Below is a small trained network, with its code and all its weights. Each question gives an input and a class and asks what happens when units are switched off, that is, made to give their printed mean instead of their output.

import numpy as np


def w(rows, s, z=0):
    codes = np.array(rows[::2]) - 128.0
    scale = np.full(codes.shape[1], s)
    scale[-1] = z or s
    return codes * scale


def norm(h):
    return h / np.sqrt((h * h).mean(-1, keepdims=True) + 1e-5)


def f(y):
    return np.maximum(y, 0)


def log_softmax(a):
    a = a - a.max(-1, keepdims=True)
    return a - np.log(np.exp(a).sum(-1, keepdims=True))


def net(x, mask):
    res = np.array(x, float).reshape(1, 8) / 4 @ E
    u = 0
    for l in range(3):
        y = f(norm(res) @ A[l][:, :-1].T + A[l][:, -1])
        res = res + np.where(mask[u : u + 11], y, B[l][:, -1]) @ B[l][:, :-1]
        u += 11
    return log_softmax(norm(res)[-1] @ U[:, :-1].T + U[:, -1])


A, B = {}, {}
E = w([
[128,126,127,128,128,128,130,130,130],'x0',
[129,132,125,127,130,126,128,128,128],'x1',
[57,130,128,141,180,129,121,126,129],'x2',
[129,128,126,128,130,128,127,128,129],'x3',
[148,111,139,123,152,107,143,145,2],'x4',
[145,63,90,148,156,133,112,47,114],'x5',
[128,126,129,133,127,131,127,129,128],'x6',
[128,127,126,128,127,128,127,129,127],'x7',
],0.0097)
A[0] = w([
[162,127,114,116,128,109,124,98,152,25],'L0N1',
[128,132,124,122,140,141,119,139,134,90],'L0N2',
[94,160,129,134,73,195,119,165,253,201],'L0N3',
[83,121,112,136,143,127,112,99,169,27],'L0N4',
[118,137,123,119,121,118,126,113,131,56],'L0N5',
[128,95,79,148,116,114,95,34,192,82],'L0N6',
[162,55,82,156,163,164,101,43,97,31],'L0N7',
[238,122,136,120,64,118,135,124,137,236],'L0N8',
[173,119,117,124,106,135,119,84,167,2],'L0N9',
[128,83,84,139,123,115,112,26,201,108],'L0N10',
[118,104,116,146,123,107,119,75,171,72],'L0N11',
],0.0063,0.0033)
B[0] = w([
[129,97,106,147,72,141,156,132,144,136],'L0N1',
[112,117,149,150,108,133,148,118,123,129],'L0N2',
[146,53,94,115,130,16,109,3,57,254],'L0N3',
[132,166,145,166,186,143,124,117,113,150],'L0N4',
[129,123,133,136,138,125,125,129,140,128],'L0N5',
[133,148,112,158,122,201,163,209,116,187],'L0N6',
[108,150,95,102,84,15,109,35,202,184],'L0N7',
[200,102,112,99,49,164,127,149,137,219],'L0N8',
[150,96,68,146,58,174,180,134,149,148],'L0N9',
[130,180,128,163,156,224,174,220,114,195],'L0N10',
[136,157,110,152,154,167,142,173,106,156],'L0N11',
],0.0057,0.0083)
A[1] = w([
[176,108,106,122,123,233,124,187,143,86],'L1N1',
[105,99,143,119,169,84,116,90,153,57],'L1N2',
[146,111,101,127,140,132,138,84,104,56],'L1N3',
[99,130,144,115,156,84,106,99,166,3],'L1N4',
[220,135,104,149,37,103,164,141,116,139],'L1N5',
[47,128,152,100,159,69,106,105,108,113],'L1N6',
[84,198,122,159,193,253,175,189,129,124],'L1N7',
[83,148,178,120,117,88,110,131,216,64],'L1N8',
[148,143,104,133,133,119,137,79,130,74],'L1N9',
[109,166,156,108,71,74,113,126,226,96],'L1N10',
[93,106,123,101,161,96,104,95,138,71],'L1N11',
],0.0057,0.0031)
B[1] = w([
[68,187,114,157,83,131,157,138,123,172],'L1N1',
[113,183,123,151,125,131,156,111,100,155],'L1N2',
[117,131,147,130,109,98,120,117,155,146],'L1N3',
[107,183,92,139,92,142,151,111,93,144],'L1N4',
[183,129,156,47,99,141,55,120,140,254],'L1N5',
[87,203,110,182,65,156,160,163,152,189],'L1N6',
[168,1,129,122,191,93,73,132,213,179],'L1N7',
[105,127,91,147,128,125,138,83,54,149],'L1N8',
[133,122,152,128,125,105,133,159,140,149],'L1N9',
[146,43,70,131,164,83,138,56,90,168],'L1N10',
[126,193,123,158,126,139,144,120,101,157],'L1N11',
],0.0062,0.0067)
A[2] = w([
[112,124,113,141,149,81,141,121,87,123],'L2N1',
[91,123,100,160,154,126,151,95,134,178],'L2N2',
[169,111,139,73,87,88,117,104,123,85],'L2N3',
[93,115,168,130,157,129,137,187,121,6],'L2N4',
[77,123,128,134,154,89,135,134,113,120],'L2N5',
[93,131,135,135,139,108,139,122,107,74],'L2N6',
[168,133,170,83,89,187,108,159,128,83],'L2N7',
[138,135,115,122,110,121,130,100,151,76],'L2N8',
[86,143,152,147,150,116,155,190,119,45],'L2N9',
[118,145,164,119,125,146,105,244,109,121],'L2N10',
[128,139,118,131,130,176,144,114,156,73],'L2N11',
],0.011,0.0026)
B[2] = w([
[116,154,113,127,51,146,140,123,187,189],'L2N1',
[90,181,201,102,146,92,165,143,68,211],'L2N2',
[127,90,150,110,245,77,68,123,148,255],'L2N3',
[203,66,71,114,98,161,94,90,184,153],'L2N4',
[122,140,70,161,65,151,182,121,156,186],'L2N5',
[128,149,125,133,79,130,143,118,147,165],'L2N6',
[2,182,141,198,167,116,186,129,103,225],'L2N7',
[157,80,139,102,104,128,116,132,91,171],'L2N8',
[205,53,82,99,92,146,103,73,174,168],'L2N9',
[149,152,166,125,121,209,103,207,124,194],'L2N10',
[120,125,184,88,116,152,106,186,87,155],'L2N11',
],0.0071,0.0079)
U = w([
[187,80,136,74,151,36,68,66,113,209],'0',
[175,104,93,139,59,229,134,173,172,164],'1',
[49,193,104,165,81,75,189,70,109,173],'2',
[76,108,125,189,254,169,155,136,175,7],'3',
[115,177,212,114,182,149,100,230,65,25],'4',
],0.013,0.0016)

Each question gives the input, the list of numbers given to net, and the class t.
The units are the neurons (one row each of A and B). Each row of codes is followed by its name. A weight is (code - 128) times the scale printed after its matrix; where a second scale follows, it is the last column's (A, B and U).
mask holds one flag per neuron, layer by layer. A switched-off neuron (its flag False) gives its mean, the last column of its row in B, instead of its output. The means were averaged over made-up inputs and are rounded, as every weight is.
A unit's drop is (log p(t) with every unit on - log p(t) with that unit switched off) / (log p(t) with every unit on - log p(t) with every unit switched off).
The circuit of an input: a set's keep is (log p(t) with only the set's units on - log p(t) with every unit switched off) / (log p(t) with every unit on - log p(t) with every unit switched off). Starting from the 12 units with the biggest drops (on a tie, the unit counted first), units are removed one at a time, each time the one whose removal leaves the highest keep (on an exact tie, the one counted first), for as long as the keep stays at least 0.8.
units of the circuit, in order: the units of the circuit, biggest drop first
unit that matters most: the unit with the biggest drop
top k neurons: the k neurons with the biggest drops, biggest first
k most important neurons of layer l: the k neurons of layer l with the biggest drops, biggest first
drop of u: that unit's drop, to one decimal
input [-5,-3,3,-2,-5,8,-4,-1], class 3: units of the circuit, in order => (L0N10)
input [8,-3,5,-2,1,-4,3,-5], class 1: top 3 neurons => (L0N7 L0N3 L2N9)
input [0,8,1,5,-1,6,7,3], class 3: top 4 neurons => (L0N10 L0N3 L0N8 L1N7)
input [-4,8,-8,-2,5,-2,1,-2], class 4: top 2 neurons => (L0N3 L2N7)
input [-7,2,-4,7,7,0,2,-3], class 4: 2 most important neurons of layer 1 => (L1N10 L1N7)
input [-1,-6,-2,-8,7,0,-5,-2], class 4: top 2 neurons => (L0N3 L0N7)
input [0,5,-5,2,0,-2,8,7], class 0: top 2 neurons => (L0N10 L0N6)
input [-3,-8,7,1,6,1,1,3], class 2: 4 most important neurons of layer 0 => (L0N10 L0N6 L0N8 L0N11)
input [-1,1,8,-5,4,1,-7,-4], class 2: 3 most important neurons of layer 0 => (L0N10 L0N6 L0N8)
input [6,-7,2,-1,8,0,-3,6], class 1: top 2 neurons => (L0N3 L0N8)
input [-3,7,-6,4,-1,7,0,3], class 1: top 3 neurons => (L0N3 L0N10 L0N6)
input [-7,6,-2,4,5,0,-4,1], class 4: top 4 neurons => (L0N3 L0N7 L2N7 L1N10)
input [3,2,-2,-3,7,0,3,6], class 4: 2 most important neurons of layer 1 => (L1N10 L1N7)
input [8,4,3,-8,-2,5,8,4], class 3: unit that matters most => L1N7
input [3,8,-7,5,1,0,-6,1], class 4: top 2 neurons => (L0N3 L0N7)
input [-6,-2,2,-6,-8,5,-3,1], class 3: top 2 neurons => (L0N10 L0N8)
input [5,-8,-4,-7,-6,7,-8,-7], class 1: drop of L0N10 => 0.3
input [-6,3,-8,-7,-3,6,-4,-3], class 1: drop of L0N10 => 0.1
input [-7,4,-3,-7,-7,-5,8,-2], class 0: drop of L1N11 => 0.0
input [-1,7,4,2,2,7,5,-4], class 2: unit that matters most => L0N7
